[128 = 0]

[193 136 125 129 157 143 133 143 112  40 149 140  92 127  98 117] : Ch
[169 118 149 123 162 135 134 149 126 124 139 104 142 128 120 111] : pb
[149 130 115 133  32 121 131 149 163 148 129  60 119 114 140 122] : Lj
[170 129 154 131  44 142 138 125 119  35 144 128 124 116 108 111] : Ch
[164 139 119 117  70 128 125 140 145 156 210  81  87 135 127 150] : Ch
[130 136 120 116 140 146 126 134 146 133 140 105 128 109 107 139] : jq
[167 131 119 126 198 138 120 121  72  49 159 111 125 127  59  77] : jq
[126 123 139 127  30 139 128 135 112 116 141  95 112 110 136 116] : Ch
[131 129 125 118 101 130 114 136 131 102 138  89 135 134 138  84] : Lj
[143 132 130 105 101 131 136 132 125 101 125 115 109 118  87 111] : Lj
[160 111 156 123   4 132 122 138 114 108 142 128  87 134 120 128] : Ch
[150 135 116 126   9 129 112 137 176 126 127  83 104 118 125 123] : Lj
[168 130 168 150  80 120 133 143 139 151 143 101 129 121 132 186] : pb
[151 105 154 120 171 127 140 115 123  63 149 146  88 100 117 160] : pb
[168 102 144 127  41 150 129 121  86  85 122 147  82 134 108 134] : Ch
[155 122 163 122 176 136 104 125 103 123 152  86 123 120 129 140] : pb
[152 138 123 126   8 145 127 121 128  89 124 108  97 120 131 116] : Ch
[143 126 129 122 143 138 127 125 112 111 130 132 124 121 105 113] : Ch
[164 127 135 122 172 139 130 162 121 148 137 131 152 124 113 111] : Ch
[138 103 143 138 126 122 145 130 122  92 135 125 116 117 121 121] : sm
[134 143 136 135  11 143 125 127 123 121 144  94 100 164 138  94] : Ch
[147 136 130  97 124 128 139 123 116  75 155 108 100 130 144 110] : pb
[159 115 133 144 179 142 129 129 105  78 147 131 127 116 112 122] : pb
[158 149 114 125  50 134 135 154 109 115 111  69 134 131  86 141] : Lj
[155 135  99 126 127 224 136 135 140 120 130  95 106 118 116  94] : Ch
[137 115 127 115  77 124 137  89  92  61 137 109 112 117  78 130] : Ch
[146 122 121 122  39 116 127 119 136  77 151  83  98 123 124 111] : sm
[130  85 155 125  60 124 129 123 169 110 152 106 104 121 159 156] : qz
[ 87 107 159 137 125 128 145 115  96  41 132 153  82 106 112 112] : Lj
[159  94 119 123  87 123 128 138 102 123 152  80 144 108 108 133] : Lj
[187 112 137 126 117 132 126 148 104 128 150 114 111  99 112 191] : pb
[122 117 140 110  90 119 125 124 144 119 149  92 105 124 133 171] : pb

[121 131 134 173 126 103 123 128 112 107 147 124 111 134 133  99] : <9>
[126 139 128 172 139 114 119 130 122 149 141 117 119 126 120 118] : <11>
[125 136 130 153 123 115 119 119 117 131 139 124 110 117 125 120] : <11>
[117 125 120 161 126 108 119 125 119  79 137 119 114 130 137 102] : <9>
[123 124 125 150 129 114 118 128 116  97 137 123 120 134 134 108] : <9>
[125 123 132 146 131 115 120 133 114  94 130 112 120 129 130 107] : <9>
[122 128 138 178 127 111 137 128 124 144 137 129 132 141 133  97] : <11>
[120 125 138 157 129  88 118 126 111 108 138 114 122 138 129  99] : <9>
[126 132 132 151 132 121 120 124 119 129 141 134 102 123 116 120] : <11>
[121 130 132 163 129 115 123 133 117 105 137 122 111 135 129 105] : <9>
[131 131 126 163 131 112 109 128 114 123 146 131 109 121 123 113] : <11>
[121 129 138 170 123 104 116 123 114 103 145 116 117 137 130  97] : <9>
[127 135 130 160 136 112 119 124 107 132 136 126 113 111 126 121] : <11>
[120 135 129 183 143 118 122 126 121 156 141 119 126 127 125 111] : <11>
[120 129 135 168 123 115 120 126 110 104 140 117 117 143 135  92] : <9>
[123 126 122 137 127 122 121 129 126 107 146 129 128 163 127 105] : <11>
[123 135 125 169 132 112 117 125 121 138 145 122 111 121 125 134] : <11>
[121 123 130 147 124 120 127 130 126 116 144 126 150 164 133  96] : <11>
[122 120 129 155 126 117 117 125 113  98 131 123 122 140 135 108] : <9>
[132 135 139 152 127 117 119 127 113  93 139 122 105 124 132 100] : <9>
[122 128 140 145 119 113 119 130 114 103 142 125 122 147 136 103] : <9>

[162 121 112 121 127 123 109 133 138 128 122 137 134 116 129 128] : bn
[166 157  86  65 128 110  99 138 124 118 116 175 127 110 114 141] : Fs
[149 127  99  94 129 115  97 128 141 130 116 169 125 118 129 131] : bn
[148 119 101 112 128 124 115 131 136 134 123 136 124 123 127 128] : bn
[148 116 126 114 132 127 145 129 127 120 122 131 131 139 105 125] : bl
[156 103 127 116 126 132 100 126 133 116 117 155 129  94 119 134] : bf
[133 118 137 119 134 135 136 135 125 120 122 127 116 132 121 110] : bl
[ 84 124 155 167 113 124 116 132 129 129 112 130 126 146 136 119] : sf
[134 112 126 101 137 123 117 153 138 105 104 165 126 113 113 135] : bl
[135 118 119  90 125 129  73 132 134 112 120 171 125  69 125 147] : bf
[127 124 112 115 132 125 108 131 140 133 121 148 128 111 137 130] : bn
[129 116 128 126 120 122 111 131 128 125 113 148 128 119 125 127] : sf
[173 114 115 106 126 133 114 136 134 131 122 106 131 113 112 129] : bf
[136 126 128 123 133 123 126 119 123 118 130 144 125 100  99 137] : Sg
[118 118 119 127 132 126 112 133 131 120 117 143 133 136 135 135] : sf
[124 121 112 119 122 130 101 131 130 128 119 142 121 113 127 139] : bn
[163 113 101  87 125 124  95 135 129 123 130 166 130 103 134 133] : bf
[131 113 126  95 134 111 100 142 127 104 117 176 117  80 111 141] : qg
[161 119 117 101 132 135 116 150 131 130 126 135 131 122 117 123] : bl
[ 75 136 137 189 128 136 153 130 140 134 106  51 129 161 132 116] : bn
[146 129 118 125 133 120 136 132 128 131 114 118 126 118 138 131] : Sg
[142 132 111 126 132 121 117 131 133 134 115 137 128 152 128 118] : Fs
[136 136 100  89 130 116 117 132 127 130 134 153 136 150 131 130] : Fs
[148 116 125 123 127 134 126 129 140 127 122 119 130 117 128 132] : pq
[108 119 116  90 127 136  89 142 134 114 138 152 122  96 136 154] : pq
[155 112 133 135 136 133 127 132 137 118 100 131 135 108 114 118] : bf
[145 135 110 119 127 127 120 127 135 137 126 135 136 138 128 130] : sf
[170 113 102 109 135 125 112 133 129 124 108 142 130 106 116 137] : bn
[155 102 118  95 127 137  80 130 134 126 124 166 127 107 135 133] : bf
[120 114 136 138 131 137 135 125 128 110 106 143 122 102 128 132] : Sg
[138 112 133 118 139 136 116 136 136 120 107 142 123 116 126 132] : bf
[120 109 135 111 118 129  94 136 130 115 118 171 120  93 120 146] : bf
[127 125 135 108 133 134 131 131 123  88 119 135 130 124 121 128] : bl
[158 123 114 114 128 130 121 129 127 135 125 137 126 126 129 126] : bn
[156 111 127  92 136 113 112 135 128 123 126 158 130 122 119 118] : bl
[149  54 127 123 127 132  97 139 138 119 117 135 128 117 135 124] : pq
[137 128 122 132 140 120 124 135 127 112 116 140 130 138 125 120] : gl

[117 125 117 127 127 138 139 145 154 116 142 130 123 122 130 132] : mm
[137 124 124 137 120 120 137 127 133 115 126 146 134 138 118 132] : hj
[128 124 128 136 119 125 128 127 128 127 133 148 130 131 122 132] : hj
[126 126 109 109 151 130 119 127 119 136 153 131 132 110 134 122] : qs
[130 126 129 136 111 127 125 140 105 127 132 124 134 117 131 132] : bc
